Below is a small trained network, with its code and all its weights. Each question gives an input and a class and asks what happens when units are switched off, that is, made to give their printed mean instead of their output.

import numpy as np


def w(rows, s, z=0):
    codes = np.array(rows[::2]) - 128.0
    scale = np.full(codes.shape[1], s)
    scale[-1] = z or s
    return codes * scale


def norm(h):
    return h / np.sqrt((h * h).mean(-1, keepdims=True) + 1e-5)


def f(y):
    return np.maximum(y, 0)


def log_softmax(a):
    a = a - a.max(-1, keepdims=True)
    return a - np.log(np.exp(a).sum(-1, keepdims=True))


def net(x, mask):
    res = np.array(x, float).reshape(1, 8) / 4 @ E
    u = 0
    for l in range(4):
        y = f(norm(res) @ A[l][:, :-1].T + A[l][:, -1])
        res = res + np.where(mask[u : u + 4], y, B[l][:, -1]) @ B[l][:, :-1]
        u += 4
    return log_softmax(norm(res)[-1] @ U[:, :-1].T + U[:, -1])


A, B = {}, {}
E = w([
[142,191,93,197,153,108,221],'x0',
[210,124,171,61,3,168,100],'x1',
[59,66,129,211,33,122,144],'x2',
[144,143,100,111,93,84,216],'x3',
[50,118,69,93,96,71,129],'x4',
[193,171,182,149,114,105,150],'x5',
[231,57,92,17,92,105,192],'x6',
[117,217,255,19,128,206,188],'x7',
],0.0079)
A[0] = w([
[184,208,233,87,134,124,191,172],'0.n0',
[84,175,162,237,155,169,112,120],'0.n1',
[145,94,57,56,140,69,163,4],'0.n2',
[127,67,87,143,167,194,1,187],'0.n3',
],0.0081,0.0034)
B[0] = w([
[209,98,209,153,2,168,164,253],'0.n0',
[104,105,141,181,159,95,159,234],'0.n1',
[32,236,34,96,183,92,197,171],'0.n2',
[183,184,182,55,70,77,139,245],'0.n3',
],0.0097,0.0064)
A[1] = w([
[159,171,139,103,218,210,174,165],'1.n0',
[128,141,165,160,143,153,49,86],'1.n1',
[101,141,245,156,151,98,94,101],'1.n2',
[159,125,30,140,236,140,97,4],'1.n3',
],0.011,0.0034)
B[1] = w([
[67,34,110,209,40,44,87,208],'1.n0',
[116,170,75,102,166,115,134,177],'1.n1',
[96,118,38,102,179,178,168,254],'1.n2',
[96,190,125,10,129,71,78,166],'1.n3',
],0.013,0.0062)
A[2] = w([
[59,88,119,48,162,255,144,16],'2.n0',
[195,113,137,61,130,232,70,6],'2.n1',
[114,76,182,202,175,208,188,7],'2.n2',
[139,193,179,188,133,163,62,155],'2.n3',
],0.0085,0.0022)
B[2] = w([
[152,207,112,99,191,67,35,246],'2.n0',
[100,142,170,145,155,249,121,247],'2.n1',
[123,104,63,175,90,92,181,254],'2.n2',
[16,85,137,147,205,2,112,189],'2.n3',
],0.0088,0.0026)
A[3] = w([
[178,91,142,136,145,100,53,2],'3.n0',
[65,164,191,59,62,145,104,41],'3.n1',
[76,99,105,119,171,130,124,81],'3.n2',
[62,151,112,1,106,74,197,196],'3.n3',
],0.0072,0.0025)
B[3] = w([
[86,209,232,139,149,247,38,139],'3.n0',
[139,1,154,22,130,114,134,181],'3.n1',
[157,99,53,115,124,179,148,164],'3.n2',
[74,152,166,155,201,207,73,253],'3.n3',
],0.0096,0.0064)
U = w([
[210,112,228,91,61,152,67,249],'0',
[119,107,114,249,94,94,172,5],'1',
[124,152,68,97,220,86,91,143],'2',
],0.014,0.0014)

Each question gives the input, the list of numbers given to net, and the class t.
The units are the neurons (one row each of A and B). Each row of codes is followed by its name. A weight is (code - 128) times the scale printed after its matrix; where a second scale follows, it is the last column's (A, B and U).
mask holds one flag per neuron, layer by layer. A switched-off neuron (its flag False) gives its mean, the last column of its row in B, instead of its output. The means were averaged over made-up inputs and are rounded, as every weight is.
A unit's drop is (log p(t) with every unit on - log p(t) with that unit switched off) / (log p(t) with every unit on - log p(t) with every unit switched off).
The circuit of an input: a set's keep is (log p(t) with only the set's units on - log p(t) with every unit switched off) / (log p(t) with every unit on - log p(t) with every unit switched off). Starting from the 12 units with the biggest drops (on a tie, the unit counted first), units are removed one at a time, each time the one whose removal leaves the highest keep (on an exact tie, the one counted first), for as long as the keep stays at least 0.8.
circuit, biggest first: the units of the circuit, biggest drop first
top k neurons: the k neurons with the biggest drops, biggest first
k most important neurons of layer l: the k neurons of layer l with the biggest drops, biggest first
drop of u: that unit's drop, to one decimal
input [-1,8,6,-5,-5,3,-6,-4], class 2: 2 most important neurons of layer 2 => 2.n3, 2.n2
input [2,-5,-3,6,1,-7,-8,4], class 1: circuit, biggest first => 1.n0
input [8,-6,6,-3,4,0,3,-8], class 2: circuit, biggest first => 0.n0, 1.n3
input [-4,7,3,-1,7,-7,-4,-6], class 0: circuit, biggest first => 0.n3, 1.n2
input [6,5,0,-7,1,-3,-5,6], class 1: top 3 neurons => 0.n0, 2.n2, 1.n3
input [0,1,0,-6,-2,7,0,-4], class 2: top 2 neurons => 0.n0, 1.n2
input [7,-8,2,5,5,4,5,-4], class 2: top 2 neurons => 0.n0, 1.n3
input [1,-4,2,5,-8,4,3,-1], class 0: top 2 neurons => 0.n0, 1.n2
input [3,-5,-5,6,3,-2,1,2], class 1: top 3 neurons => 1.n0, 0.n0, 1.n2
input [0,-5,-4,5,0,-5,-5,4], class 1: drop of 1.n0 => 0.7
input [-4,-6,4,-6,-7,8,4,2], class 1: drop of 1.n2 => 0.1
input [6,2,1,-6,-2,-7,-5,-4], class 2: drop of 1.n1 => 0.3
